Here is a tiny trained network, its code and every weight. The questions are about switching its units off for an input and a class, where a switched-off unit gives its printed mean instead of its output.

import numpy as np


def w(rows, s, z=0):
    codes = np.array(rows[::2]) - 128.0
    scale = np.full(codes.shape[1], s)
    scale[-1] = z or s
    return codes * scale


def f(y):
    return np.maximum(y, 0)


def log_softmax(a):
    a = a - a.max(-1, keepdims=True)
    return a - np.log(np.exp(a).sum(-1, keepdims=True))


def net(x, mask):
    res = np.array(x, float).reshape(1, 2) / 4 @ E
    y = f(res @ A[0][:, :-1].T + A[0][:, -1])
    res = res + np.where(mask, y, B[0][:, -1]) @ B[0][:, :-1]
    return log_softmax(res[-1] @ U[:, :-1].T + U[:, -1])


A, B = {}, {}
E = w([
[154,117,146,105,148,154,115,59,13,86,131],'x0',
[151,159,8,108,141,152,156,128,70,117,94],'x1',
],0.015)
A[0] = w([
[117,149,202,120,109,130,136,142,176,144,117,254],'n1',
[139,142,56,113,144,131,137,152,189,127,131,148],'n2',
[130,116,146,139,106,128,128,133,101,159,109,86],'n3',
[136,128,253,135,134,130,114,106,112,128,141,138],'n4',
[137,118,187,151,134,131,110,158,191,148,141,203],'n5',
[105,124,40,139,110,126,135,161,143,154,114,124],'n6',
[104,101,163,127,133,102,134,151,178,123,147,168],'n7',
[124,120,86,136,127,120,133,90,72,137,140,59],'n8',
[124,123,96,133,134,122,126,108,81,122,140,70],'n9',
[150,146,136,149,147,149,99,147,90,119,109,88],'n10',
[129,113,142,126,129,120,123,126,140,116,131,227],'n11',
[98,108,192,136,110,103,134,115,76,137,140,88],'n12',
[120,130,59,122,109,124,129,126,109,134,132,133],'n13',
[123,126,107,127,123,119,128,114,101,120,125,42],'n14',
],0.035,0.0086)
B[0] = w([
[66,108,165,146,88,81,151,123,151,127,122,240],'n1',
[177,182,93,150,135,130,80,179,136,104,163,202],'n2',
[137,103,151,127,106,156,98,129,108,172,125,134],'n3',
[146,160,99,125,89,142,3,150,129,92,208,238],'n4',
[109,79,158,122,157,99,215,132,142,169,103,252],'n5',
[176,151,110,132,128,168,35,145,132,113,145,202],'n6',
[108,122,142,115,126,140,202,68,166,144,64,224],'n7',
[107,90,155,118,136,118,187,108,116,153,94,191],'n8',
[93,120,145,119,136,124,186,114,118,150,107,180],'n9',
[151,115,178,137,151,100,149,92,139,126,114,161],'n10',
[99,121,136,165,91,142,97,99,124,121,106,163],'n11',
[134,173,63,147,110,144,75,143,100,107,175,182],'n12',
[140,126,92,112,133,184,127,130,93,115,69,190],'n13',
[123,114,121,121,149,115,172,125,128,111,112,155],'n14',
],0.04)
U = w([
[80,105,187,154,112,59,158,104,203,162,84,251],'0',
[217,197,68,143,171,173,35,187,142,126,63,136],'1',
[102,125,98,110,92,125,2,69,83,80,180,172],'2',
[154,81,102,68,192,184,173,61,9,106,63,168],'3',
[115,108,80,79,168,110,134,155,103,142,177,39],'4',
[190,108,146,89,210,86,129,115,153,107,93,7],'5',
],0.0085,0.003)

Each question gives the input, the list of numbers given to net, and the class t.
The units are the neurons (one row each of A and B). Each row of codes is followed by its name. A weight is (code - 128) times the scale printed after its matrix; where a second scale follows, it is the last column's (A, B and U).
mask holds one flag per neuron, in row order. A switched-off neuron (its flag False) gives its mean, the last column of its row in B, instead of its output. The means were averaged over made-up inputs and are rounded, as every weight is.
A unit's drop is (log p(t) with every unit on - log p(t) with that unit switched off) / (log p(t) with every unit on - log p(t) with every unit switched off).
top k neurons: the k neurons with the biggest drops, biggest first
drop when u is switched off: that unit's drop, to one decimal
input [4,1], class 3: top neuron : n1
input [1,5], class 3: top 2 neurons : n4; n8
input [-6,1], class 1: top 2 neurons : n2; n6
input [0,3], class 1: top 2 neurons : n5; n7
input [1,0], class 2: top 4 neurons : n5; n7; n1; n2
input [1,2], class 3: top 3 neurons : n4; n1; n2
input [0,8], class 1: top 2 neurons : n6; n2
input [1,-3], class 2: drop when n4 is switched off : 0.3
input [1,-1], class 2: drop when n5 is switched off : 0.9
input [1,3], class 3: drop when n4 is switched off : 1.2
